Below is a small trained network, with its code and all its weights. Each question gives an input and a target symbol and asks what happens when units are switched off, that is, made to give their printed mean instead of their output.

import numpy as np


def w(rows, s, z=0):
    codes = np.array(rows[::2]) - 128.0
    scale = np.full(codes.shape[1], s)
    scale[-1] = z or s
    return codes * scale


def f(y):
    return y / 2 * (1 + np.tanh(0.7978845608 * (y + 0.044715 * y**3)))


def softmax(a):
    e = np.exp(a - a.max(-1, keepdims=True))
    return e / e.sum(-1, keepdims=True)


def log_softmax(a):
    a = a - a.max(-1, keepdims=True)
    return a - np.log(np.exp(a).sum(-1, keepdims=True))


def net(x, mask):
    ids = ['βγεζθλμξσω'.index(c) for c in x.split()]
    T = len(ids)
    res = E[ids] + P[:T]
    r = res
    for j in range(2):
        rows = slice(2 * j, 2 * j + 2)
        q, k, v = (r @ M[0][rows].T for M in (Q, K, V))
        z = softmax(np.where(np.tri(T) > 0, q @ k.T / 2**0.5, -1e9)) @ v
        o = O[0][rows]
        res = res + np.where(mask[j], z, o[:, -1]) @ o[:, :-1]
    y = f(res @ A[0][:, :-1].T + A[0][:, -1])
    res = res + np.where(mask[2:18], y, B[0][:, -1]) @ B[0][:, :-1]
    return log_softmax(res[-1] @ U[:, :-1].T + U[:, -1])


Q, K, V, O, A, B = {}, {}, {}, {}, {}, {}
E = w([
[191,101,144],'β',
[131,209,159],'γ',
[103,68,236],'ε',
[183,155,12],'ζ',
[87,4,122],'θ',
[127,218,188],'λ',
[45,153,75],'μ',
[132,207,158],'ξ',
[188,209,183],'σ',
[122,111,104],'ω',
],0.016)
P = w([
[254,40,88],'0',
[141,106,133],'1',
[132,116,127],'2',
[124,125,128],'3',
[123,128,132],'4',
[119,132,138],'5',
[116,138,146],'6',
[114,139,144],'7',
[114,141,149],'8',
[110,146,153],'9',
[108,145,158],'10',
],0.012)
Q[0] = w([
[252,82,133],'H0',
[50,182,135],'H0',
[196,154,190],'H1',
[126,197,132],'H1',
],0.02)
K[0] = w([
[8,172,92],'H0',
[236,86,136],'H0',
[208,104,162],'H1',
[164,73,83],'H1',
],0.014)
V[0] = w([
[38,45,164],'H0',
[26,93,2],'H0',
[16,241,187],'H1',
[175,142,94],'H1',
],0.0061)
O[0] = w([
[127,93,255,101],'H0',
[111,130,77,75],'H0',
[171,133,98,1],'H1',
[69,217,24,157],'H1',
],0.0092,0.0076)
A[0] = w([
[143,103,42,65],'N0',
[156,114,50,51],'N1',
[191,180,153,129],'N2',
[143,131,160,122],'N3',
[38,127,113,56],'N4',
[178,129,123,145],'N5',
[189,196,148,154],'N6',
[198,8,122,247],'N7',
[73,125,141,73],'N8',
[198,166,199,57],'N9',
[31,75,76,150],'N10',
[59,95,84,100],'N11',
[42,83,57,148],'N12',
[201,226,134,140],'N13',
[146,125,97,221],'N14',
[163,116,65,3],'N15',
],0.014,0.0035)
B[0] = w([
[12,227,255,162],'N0',
[110,144,155,155],'N1',
[107,96,46,185],'N2',
[115,30,107,152],'N3',
[5,175,225,159],'N4',
[74,195,118,134],'N5',
[178,91,11,213],'N6',
[222,171,195,253],'N7',
[133,133,171,150],'N8',
[127,16,126,199],'N9',
[96,71,62,185],'N10',
[108,69,93,154],'N11',
[104,55,116,188],'N12',
[175,114,83,249],'N13',
[205,170,142,155],'N14',
[95,204,140,140],'N15',
],0.007,0.0068)
U = w([
[136,143,86,177],'β',
[85,247,165,173],'γ',
[2,76,87,2],'ε',
[207,185,148,222],'ζ',
[120,79,29,149],'θ',
[114,116,100,70],'λ',
[131,145,87,96],'μ',
[86,160,247,84],'ξ',
[92,167,153,145],'σ',
[91,16,114,67],'ω',
],0.0095,0.0036)

Each question gives the input, a string of symbols that net reads in full, and the target symbol t.
The units are the heads (2 rows each of Q, K, V and O) and the neurons (one row each of A and B). Each row of codes is followed by its name. A weight is (code - 128) times the scale printed after its matrix; where a second scale follows, it is the last column's (O, A, B and U).
mask holds one flag per unit, heads first, then neurons. A switched-off unit (its flag False) gives its mean, the last column of its rows in O or B, instead of its output. The means were averaged over made-up inputs and are rounded, as every weight is.
A unit's drop is (log p(t) with every unit on - log p(t) with that unit switched off) / (log p(t) with every unit on - log p(t) with every unit switched off).
The circuit of an input: a set's keep is (log p(t) with only the set's units on - log p(t) with every unit switched off) / (log p(t) with every unit on - log p(t) with every unit switched off). Starting from the 12 units with the biggest drops (on a tie, the unit counted first), units are removed one at a time, each time the one whose removal leaves the highest keep (on an exact tie, the one counted first), for as long as the keep stays at least 0.8.
units of the circuit, in order: the units of the circuit, biggest drop first
top k neurons: the k neurons with the biggest drops, biggest first
which heads matter: for each layer, one digit per head in row order, 1 if its drop is at least 0.15 and else 0, layers parted by /
drop of u: that unit's drop, to one decimal
input θ β λ λ γ λ λ, target ξ: units of the circuit, in order => (H1 H0)
input β γ ε, target ξ: units of the circuit, in order => (N6 H0)
input β ε σ θ β, target ξ: units of the circuit, in order => (H0 N6)
input ε λ λ ξ ε ω ζ λ, target ω: which heads matter => 10
input γ ε ζ γ ω β, target ζ: which heads matter => 01
input ζ ω γ, target ε: which heads matter => 11
input ξ ω μ, target ε: which heads matter => 00
input θ ω μ ε ε μ ω, target ζ: which heads matter => 01
input ζ σ ζ ξ μ λ, target ε: which heads matter => 11
input ζ μ μ λ γ ω ω ξ, target ε: which heads matter => 11
input ω ζ β ζ β, target γ: which heads matter => 10
input ω γ β β, target ζ: which heads matter => 00
input ε ζ σ ζ λ γ, target ω: which heads matter => 10
input μ λ ω μ μ ξ ξ ε ζ, target γ: top 2 neurons => (N0 N15)
input λ λ β β ε ε γ ξ β ξ, target θ: drop of N14 => 0.0
input ε β ε θ ξ, target ω: drop of H1 => 0.2
input ζ γ μ ζ ζ γ, target ε: drop of H1 => 0.8
